cols: Z D T V X W L
safud: 142, 96, 101, 109, 127, 65, 167
Dizas: 136, 164, 149, 109, 127, 45, 55
Rali: 142, 96, 101, 65, 137, 31, 27
bugiz: 158, 118, 54, 113, 68, 180, 132
Duv: 147, 119, 136, 59, 133, 32, 44
pese: 46, 44, 43, 125, 135, 51, 71
down: 113, 59, 125 | V
down: 44, 71 | L

cols: K Y A C
likur: 75, 78, 25, 70
pog: 43, 92, 100, 148
sidot: 190, 95, 170, 111
tam: 133, 111, 52, 92
vuba: 132, 138, 152, 103
down: 25, 100, 170, 52 | A
down: 148, 111, 92 | C
down: 70, 148 | C

cols: B N P H F J U G R
Davap: 94, 82, 98, 119, 106, 134, 125, 117, 79
fulal: 90, 76, 94, 64, 111, 107, 116, 169, 107
Bipa: 97, 72, 94, 145, 113, 97, 117, 120, 112
zubaz: 90, 76, 94, 64, 111, 107, 116, 169, 77
vebob: 115, 119, 101, 53, 93, 100, 76, 119, 71
Por: 90, 129, 123, 43, 108, 105, 92, 103, 108
vari: 92, 65, 91, 115, 107, 70, 114, 90, 99
tok: 96, 97, 99, 165, 111, 107, 84, 44, 94
kud: 108, 162, 95, 86, 95, 99, 118, 95, 115
guzak: 99, 110, 86, 34, 80, 98, 111, 83, 83
Sab: 120, 103, 93, 98, 135, 133, 101, 88, 85
down: 106, 111, 113, 111, 93, 108, 107, 111, 95 | F
down: 107, 97, 107, 100, 105, 70, 107, 99, 98 | J
down: 94, 90, 97, 90 | B
down: 129, 65, 97, 162, 110, 103 | N

cols: sabup zota Supu mak giv
kiluv: 194, 123, 123, 57, 97
regur: 78, 114, 110, 136, 101
vebed: 78, 114, 110, 136, 118
down: 123, 114 | zota
down: 78, 78 | sabup

cols: Muzi savir Zozi fuga gidit kula lel som mefor Nuza
guz: 103, 122, 136, 107, 90, 113, 91, 95, 115, 113
Liso: 108, 143, 176, 119, 79, 125, 91, 88, 136, 130
gol: 103, 122, 136, 107, 90, 113, 95, 95, 115, 113
down: 90, 79 | gidit
down: 79, 90 | gidit
down: 136, 176 | Zozi
down: 107, 119 | fuga
down: 95, 88 | som
down: 176, 136 | Zozi

cols: Q M S E
Nul: 96, 62, 44, 60
Bis: 91, 134, 104, 95
mudup: 100, 146, 103, 143
zizaz: 126, 37, 163, 72
nodu: 100, 97, 100, 99
memeb: 118, 66, 141, 85
duz: 100, 146, 103, 142
Vage: 185, 62, 133, 121
down: 104, 103, 163, 100, 141, 103 | S
down: 66, 146, 62 | M
down: 118, 100 | Q

cols: gik pubad Rado tinut dozig lon Lev Bepi zat
Neki: 72, 145, 123, 176, 164, 62, 88, 120, 104
Zakog: 103, 112, 139, 130, 75, 99, 98, 21, 95
kefi: 114, 65, 88, 34, 113, 186, 49, 35, 110
Nit: 108, 143, 134, 187, 126, 71, 9, 47, 90
down: 110, 90 | zat
down: 139, 88 | Rado
down: 98, 49, 9 | Lev
down: 35, 47 | Bepi
down: 112, 65 | pubad
down: 62, 99, 186 | lon
down: 49, 9 | Lev

cols: gato dopi ror gor Disu vuv Zubab mev
Mabub: 124, 118, 170, 195, 122, 141, 91, 125
falob: 158, 166, 141, 149, 121, 141, 92, 126
suvud: 140, 164, 117, 150, 122, 141, 92, 124
zoki: 182, 124, 119, 147, 122, 141, 96, 162
Dava: 153, 165, 142, 148, 122, 141, 92, 125
gusol: 140, 164, 170, 150, 122, 141, 92, 124
down: 158, 140, 182, 153 | gato
down: 92, 92, 96 | Zubab
down: 147, 148 | gor
down: 149, 150, 147, 148, 150 | gor
q: 140, 164, 170, 150, 122, 141, 92, 124 | gusol

cols: zosu zinup kidi nezu tolal piba
Fet: 110, 125, 173, 78, 75, 115
meb: 86, 133, 102, 104, 118, 155
tage: 110, 125, 173, 106, 75, 115
Koru: 90, 89, 85, 103, 154, 179
Geda: 80, 126, 109, 76, 69, 105
vaf: 91, 147, 119, 98, 71, 98
Zoga: 87, 73, 146, 56, 66, 119
maler: 121, 18, 51, 99, 114, 29
down: 125, 133 | zinup
down: 71, 66 | tolal
down: 173, 85, 109, 119, 146 | kidi
down: 78, 104, 106, 103, 76 | nezu
down: 69, 71 | tolal
down: 126, 147 | zinup
down: 173, 102, 173, 85, 109, 119, 146 | kidi

cols: pudom lor rurub fabes sedu naz
tib: 100, 99, 104, 43, 95, 101
kisig: 103, 45, 150, 97, 100, 155
misel: 102, 62, 162, 94, 99, 138
vez: 100, 99, 144, 43, 95, 101
pama: 167, 67, 101, 100, 100, 133
tezuv: 165, 92, 100, 100, 99, 146
Sute: 166, 92, 99, 102, 100, 108
gel: 165, 92, 100, 100, 99, 108
Keru: 100, 99, 100, 72, 31, 101
gam: 166, 92, 101, 101, 100, 108
down: 100, 167, 165, 166, 165 | pudom
down: 94, 43, 100, 100, 102, 100, 72, 101 | fabes
q: 100, 99, 100, 72, 31, 101 | Keru
down: 97, 94, 43, 100, 100, 102, 100, 72 | fabes
down: 150, 162, 144, 101 | rurub
down: 165, 100 | pudom

cols: Runoz gipe Zeruz Falo
buri: 128, 161, 103, 54
zuva: 134, 26, 138, 133
nezi: 99, 97, 98, 93
tepi: 115, 54, 123, 115
Remop: 127, 159, 102, 58
Pinok: 128, 33, 123, 107
pip: 80, 166, 136, 73
Tak: 167, 140, 80, 79
gamun: 160, 118, 78, 80
lesom: 149, 85, 130, 116
zuli: 34, 72, 130, 188
down: 115, 58, 107, 73, 79, 80, 116, 188 | Falo
down: 97, 54, 159, 33, 166, 140 | gipe
down: 128, 80, 167, 160 | Runoz
down: 127, 128, 80, 167, 160 | Runoz
down: 97, 54, 159, 33, 166, 140, 118 | gipe

cols: Vog tokig mub nelo likir feda
tibi: 140, 95, 72, 52, 100, 138
Vilim: 97, 97, 106, 103, 101, 106
Tav: 54, 103, 171, 144, 126, 87
dofo: 89, 98, 83, 113, 87, 96
giku: 144, 90, 117, 92, 91, 82
tubo: 124, 121, 38, 16, 124, 153
Muva: 95, 110, 55, 56, 114, 151
taru: 106, 98, 100, 107, 92, 84
Mil: 82, 96, 75, 148, 61, 48
down: 103, 98 | tokig
down: 90, 121, 110 | tokig
down: 121, 110 | tokig
down: 106, 87, 96, 82 | feda

cols: vemaf nafu dib zer
Zolu: 34, 88, 120, 175
Gimal: 26, 158, 144, 76
kul: 162, 152, 100, 170
down: 158, 152 | nafu
down: 26, 162 | vemaf
down: 34, 26 | vemaf
down: 76, 170 | zer

cols: kupeb Medo Zav Mafig Fiz fuf vok
giz: 55, 107, 111, 129, 108, 93, 103
luta: 89, 121, 49, 80, 58, 90, 24
Vos: 134, 105, 76, 81, 88, 73, 35
kudes: 89, 121, 49, 80, 101, 90, 24
bos: 97, 99, 96, 107, 94, 93, 99
down: 93, 90, 73 | fuf
down: 80, 107 | Mafig
down: 76, 49 | Zav
down: 134, 89, 97 | kupeb
down: 134, 89 | kupeb
down: 108, 58 | Fiz

cols: Tadun vem Leri mogaf tavi Pab runip Gufas Fini fibov
Muzir: 68, 142, 86, 78, 128, 38, 97, 117, 57, 127
Dife: 55, 97, 59, 84, 140, 79, 86, 105, 62, 102
kizus: 11, 164, 100, 93, 116, 56, 75, 112, 62, 100
sefa: 47, 157, 74, 113, 129, 34, 66, 99, 59, 102
down: 140, 116 | tavi
down: 57, 62, 62 | Fini
down: 117, 105 | Gufas
down: 62, 62, 59 | Fini

cols: Voko Zif nopif mal Voza sofez zeti
guri: 97, 107, 97, 49, 75, 82, 108
zatil: 116, 95, 103, 109, 124, 25, 87
Noper: 100, 101, 96, 164, 104, 45, 100
down: 95, 101 | Zif
down: 107, 95 | Zif
down: 108, 87 | zeti
down: 97, 116 | Voko

cols: Pudit Negu zon Rup pera
dake: 132, 106, 111, 86, 101
gafut: 117, 91, 81, 81, 108
das: 97, 94, 158, 102, 22
nefu: 104, 117, 83, 109, 169
pumel: 97, 94, 158, 107, 22
lut: 97, 94, 158, 102, 120
down: 86, 81, 102 | Rup
down: 83, 158 | zon
down: 86, 81, 102, 109 | Rup

cols: vini laf ved Tefi mitol
diber: 118, 79, 90, 100, 119
Ruzeg: 54, 69, 58, 67, 96
geg: 104, 48, 98, 75, 108
tebe: 186, 67, 157, 144, 146
down: 119, 96 | mitol
down: 75, 144 | Tefi
down: 48, 67 | laf
down: 79, 69 | laf

cols: zuguk Mer gise ves buvef Kiper puzi
dif: 180, 135, 118, 136, 50, 111, 52
tikon: 170, 41, 186, 139, 119, 27, 103
Buz: 68, 182, 63, 105, 169, 44, 44
down: 119, 169 | buvef
down: 135, 41 | Mer
down: 27, 44 | Kiper
down: 186, 63 | gise

